Here is a tiny trained network, its code and every weight. The questions are about switching its units off for an input and a class, where a switched-off unit gives its printed mean instead of its output.

import numpy as np


def w(rows, s, z=0):
    codes = np.array(rows[::2]) - 128.0
    scale = np.full(codes.shape[1], s)
    scale[-1] = z or s
    return codes * scale


def f(y):
    return y / 2 * (1 + np.tanh(0.7978845608 * (y + 0.044715 * y**3)))


def log_softmax(a):
    a = a - a.max(-1, keepdims=True)
    return a - np.log(np.exp(a).sum(-1, keepdims=True))


def net(x, mask):
    res = np.array(x, float).reshape(1, 3) / 4 @ E
    y = f(res @ A[0][:, :-1].T + A[0][:, -1])
    res = res + np.where(mask, y, B[0][:, -1]) @ B[0][:, :-1]
    return log_softmax(res[-1] @ U[:, :-1].T + U[:, -1])


A, B = {}, {}
E = w([
[202,72,185,158,156,90,116,138,166,135,54,99],'x0',
[147,163,161,156,37,254,74,153,130,127,139,141],'x1',
[111,127,118,180,211,135,106,150,110,78,130,79],'x2',
],0.018)
A[0] = w([
[39,167,59,100,144,137,122,139,108,107,176,153,133],'N1',
[174,90,151,37,13,47,156,116,170,213,128,169,148],'N2',
[158,115,188,176,85,235,82,134,128,91,141,109,27],'N3',
[140,119,141,97,73,147,133,110,143,150,122,134,123],'N4',
[81,102,79,63,133,23,191,104,123,143,149,136,97],'N5',
[204,68,189,135,101,115,85,141,166,152,89,120,222],'N6',
[138,97,69,110,234,48,104,142,176,134,125,133,121],'N7',
[111,123,112,139,133,105,125,162,174,142,141,123,116],'N8',
[148,71,175,131,113,117,88,141,119,132,91,151,68],'N9',
[46,165,51,95,165,151,122,121,101,113,166,141,214],'N10',
[92,141,94,157,189,185,67,147,121,100,142,106,226],'N11',
[77,170,101,143,114,193,115,135,108,118,151,126,103],'N12',
[104,113,99,73,51,128,166,80,174,141,200,116,153],'N13',
[156,130,200,184,105,212,95,139,117,86,126,108,227],'N14',
[154,153,156,163,138,195,108,146,162,114,120,138,5],'N15',
[107,180,60,59,1,149,102,161,147,190,139,198,151],'N16',
],0.0099,0.011)
B[0] = w([
[121,208,92,114,141,97,146,133,141,150,112,129,211],'N1',
[130,241,52,130,124,135,128,135,149,141,128,134,238],'N2',
[117,255,81,145,149,115,169,128,121,142,128,131,199],'N3',
[160,59,130,154,117,142,120,135,129,126,135,120,169],'N4',
[156,219,105,162,117,163,105,142,152,121,115,120,219],'N5',
[102,201,135,141,153,143,146,125,90,102,144,121,223],'N6',
[98,41,177,106,116,127,135,119,95,126,146,134,224],'N7',
[124,118,128,100,144,160,137,134,126,114,125,136,133],'N8',
[109,139,92,117,113,119,121,127,154,140,134,145,151],'N9',
[165,175,86,137,93,154,117,132,155,145,123,140,231],'N10',
[118,200,158,135,137,129,166,114,100,119,127,138,213],'N11',
[140,54,148,133,130,116,97,130,146,120,117,111,190],'N12',
[121,99,169,134,143,121,96,133,112,94,139,109,197],'N13',
[147,52,94,86,90,112,91,131,171,154,130,137,229],'N14',
[118,177,130,131,153,118,135,122,114,101,119,128,152],'N15',
[121,17,184,117,157,107,133,117,118,126,114,119,254],'N16',
],0.014,0.022)
U = w([
[175,165,97,130,79,137,81,168,221,161,83,93,249],'0',
[104,213,131,159,150,128,185,125,99,84,101,85,151],'1',
[115,14,253,95,122,109,108,108,96,94,106,68,28],'2',
],0.011,0.0011)

Each question gives the input, the list of numbers given to net, and the class t.
The units are the neurons (one row each of A and B). Each row of codes is followed by its name. A weight is (code - 128) times the scale printed after its matrix; where a second scale follows, it is the last column's (A, B and U).
mask holds one flag per neuron, in row order. A switched-off neuron (its flag False) gives its mean, the last column of its row in B, instead of its output. The means were averaged over made-up inputs and are rounded, as every weight is.
A unit's drop is (log p(t) with every unit on - log p(t) with that unit switched off) / (log p(t) with every unit on - log p(t) with every unit switched off).
The circuit of an input: a set's keep is (log p(t) with only the set's units on - log p(t) with every unit switched off) / (log p(t) with every unit on - log p(t) with every unit switched off). Starting from the 12 units with the biggest drops (on a tie, the unit counted first), units are removed one at a time, each time the one whose removal leaves the highest keep (on an exact tie, the one counted first), for as long as the keep stays at least 0.8.
units of the circuit, in order: the units of the circuit, biggest drop first
unit that matters most: the unit with the biggest drop
k most important neurons: the k neurons with the biggest drops, biggest first
drop when u is switched off: that unit's drop, to one decimal
input [0,-7,-1], class 0: 2 most important neurons => [N6 N5]
input [-6,1,-5], class 2: 3 most important neurons => [N16 N13 N3]
input [8,0,-1], class 1: units of the circuit, in order => [N6]
input [0,-5,-1], class 0: 4 most important neurons => [N6 N11 N3 N5]
input [-8,6,8], class 0: 3 most important neurons => [N14 N10 N12]
input [-3,0,-1], class 0: 4 most important neurons => [N7 N6 N10 N3]
input [-2,1,3], class 0: 2 most important neurons => [N6 N3]
input [-3,1,-8], class 2: 3 most important neurons => [N16 N13 N3]
input [4,2,3], class 1: 4 most important neurons => [N6 N10 N16 N12]
input [-4,5,0], class 2: 2 most important neurons => [N16 N2]
input [-6,-7,-4], class 0: 2 most important neurons => [N10 N6]
input [-5,6,8], class 0: 4 most important neurons => [N14 N12 N6 N10]
input [5,-3,5], class 2: drop when N7 is switched off => 0.2
input [-7,4,-8], class 2: drop when N8 is switched off => 0.0
input [7,3,3], class 1: drop when N6 is switched off => 2.0
input [-7,5,6], class 0: unit that matters most => N14
